Below are the code and all the weights of a small trained network. Each question names an input and a class and asks about switching units off, where a switched-off unit gives its printed mean instead of its output.

import numpy as np


def w(rows, s, z=0):
    codes = np.array(rows[::2]) - 128.0
    scale = np.full(codes.shape[1], s)
    scale[-1] = z or s
    return codes * scale


def norm(h):
    return h / np.sqrt((h * h).mean(-1, keepdims=True) + 1e-5)


def f(y):
    return np.maximum(y, 0)


def log_softmax(a):
    a = a - a.max(-1, keepdims=True)
    return a - np.log(np.exp(a).sum(-1, keepdims=True))


def net(x, mask):
    res = np.array(x, float).reshape(1, 5) / 4 @ E
    u = 0
    for l in range(2):
        y = f(norm(res) @ A[l][:, :-1].T + A[l][:, -1])
        res = res + np.where(mask[u : u + 8], y, B[l][:, -1]) @ B[l][:, :-1]
        u += 8
    return log_softmax(norm(res)[-1] @ U[:, :-1].T + U[:, -1])


A, B = {}, {}
E = w([
[175,77,159,59,155,170,180,78,177,189],'x0',
[109,3,125,196,184,115,132,135,114,127],'x1',
[157,91,102,136,80,126,142,237,167,134],'x2',
[119,167,119,172,141,130,140,107,188,133],'x3',
[103,124,138,131,129,156,144,134,129,125],'x4',
],0.0062)
A[0] = w([
[163,117,122,142,82,103,142,217,164,123,83],'0.n1',
[104,48,125,220,182,118,127,130,119,121,160],'0.n2',
[105,254,159,44,72,138,147,169,128,132,74],'0.n3',
[94,170,92,187,106,129,66,171,77,96,20],'0.n4',
[96,154,139,149,151,129,113,57,58,100,7],'0.n5',
[160,97,124,47,154,162,137,94,184,155,132],'0.n6',
[141,142,151,120,142,122,124,66,114,135,47],'0.n7',
[135,85,140,134,113,131,135,127,87,128,84],'0.n8',
],0.0096,0.0013)
B[0] = w([
[26,148,128,57,144,234,107,168,158,159,224],'0.n1',
[186,90,88,138,100,113,30,47,87,97,244],'0.n2',
[189,52,78,195,145,120,30,58,89,93,254],'0.n3',
[161,159,211,129,130,70,255,133,108,142,238],'0.n4',
[58,159,112,45,137,174,127,207,200,167,203],'0.n5',
[113,168,166,198,97,65,205,150,107,130,217],'0.n6',
[58,116,114,101,161,185,116,180,148,144,170],'0.n7',
[121,198,103,200,114,96,90,60,210,125,161],'0.n8',
],0.0082,0.0087)
A[1] = w([
[110,161,218,181,115,72,197,143,79,153,11],'1.n1',
[142,118,103,152,79,168,109,216,149,130,88],'1.n2',
[242,204,64,120,135,163,118,94,125,112,47],'1.n3',
[43,149,121,69,138,206,108,205,173,182,151],'1.n4',
[52,167,145,102,199,113,124,108,115,107,40],'1.n5',
[105,199,153,119,161,65,152,176,95,49,47],'1.n6',
[147,122,178,136,102,114,255,101,150,185,79],'1.n7',
[110,75,115,95,115,151,190,51,154,95,56],'1.n8',
],0.0087,0.0011)
B[1] = w([
[179,123,255,113,55,102,222,165,126,124,217],'1.n1',
[79,214,120,109,243,111,176,115,156,186,184],'1.n2',
[67,1,110,138,112,49,59,110,126,93,186],'1.n3',
[91,205,18,7,242,181,136,132,182,166,254],'1.n4',
[144,97,61,136,144,185,197,251,193,172,183],'1.n5',
[202,94,226,187,51,188,226,101,143,164,186],'1.n6',
[173,148,241,116,28,148,183,151,53,57,202],'1.n7',
[156,236,98,103,134,80,66,209,83,78,147],'1.n8',
],0.0066,0.008)
U = w([
[160,63,106,224,90,89,16,24,103,53,154],'0',
[192,160,254,167,28,128,253,127,121,83,24],'1',
[105,177,99,98,156,187,147,127,176,124,253],'2',
],0.0072,0.00071)

Each question gives the input, the list of numbers given to net, and the class t.
The units are the neurons (one row each of A and B). Each row of codes is followed by its name. A weight is (code - 128) times the scale printed after its matrix; where a second scale follows, it is the last column's (A, B and U).
mask holds one flag per neuron, layer by layer. A switched-off neuron (its flag False) gives its mean, the last column of its row in B, instead of its output. The means were averaged over made-up inputs and are rounded, as every weight is.
A unit's drop is (log p(t) with every unit on - log p(t) with that unit switched off) / (log p(t) with every unit on - log p(t) with every unit switched off).
The circuit of an input: a set's keep is (log p(t) with only the set's units on - log p(t) with every unit switched off) / (log p(t) with every unit on - log p(t) with every unit switched off). Starting from the 12 units with the biggest drops (on a tie, the unit counted first), units are removed one at a time, each time the one whose removal leaves the highest keep (on an exact tie, the one counted first), for as long as the keep stays at least 0.8.
units of the circuit, in order: the units of the circuit, biggest drop first
unit that matters most: the unit with the biggest drop
top k neurons: the k neurons with the biggest drops, biggest first
k most important neurons of layer l: the k neurons of layer l with the biggest drops, biggest first
drop when u is switched off: that unit's drop, to one decimal
input [-5,-8,3,-7,3], class 0: units of the circuit, in order	0.n3
input [-5,2,1,8,3], class 1: top 2 neurons	0.n4, 0.n3
input [-7,3,-7,-8,-5], class 1: top 2 neurons	0.n4, 0.n1
input [2,4,7,-5,0], class 2: 2 most important neurons of layer 0	0.n1, 0.n3
input [3,-7,-7,-7,7], class 0: top 2 neurons	0.n3, 0.n1
input [3,3,3,-1,7], class 0: top 4 neurons	0.n2, 0.n4, 0.n5, 1.n4
input [2,-5,8,-4,0], class 2: top 2 neurons	0.n1, 0.n2
input [4,2,-3,4,1], class 1: 3 most important neurons of layer 0	0.n6, 0.n1, 0.n3
input [1,5,-5,7,-2], class 0: top 4 neurons	0.n2, 0.n1, 1.n4, 1.n2
input [6,6,1,5,3], class 0: 2 most important neurons of layer 0	0.n2, 0.n4
input [-4,-1,8,-8,-7], class 2: 2 most important neurons of layer 0	0.n1, 0.n6
input [4,1,6,-5,-2], class 2: top 3 neurons	0.n1, 0.n4, 1.n4
input [-6,-7,-4,-5,8], class 0: top 2 neurons	0.n3, 0.n6
input [7,-1,-2,6,6], class 1: unit that matters most	0.n6
input [-6,-2,-3,8,7], class 1: top 2 neurons	0.n4, 0.n1
input [1,-5,8,-8,-4], class 2: 2 most important neurons of layer 0	0.n1, 0.n2
input [-8,7,0,-3,-8], class 1: top 2 neurons	0.n4, 0.n3
input [-2,-3,5,-1,-8], class 2: top 2 neurons	0.n1, 0.n2
input [2,8,-4,4,2], class 0: drop when 0.n2 is switched off	0.5
input [-2,-7,-1,1,-2], class 0: unit that matters most	0.n3
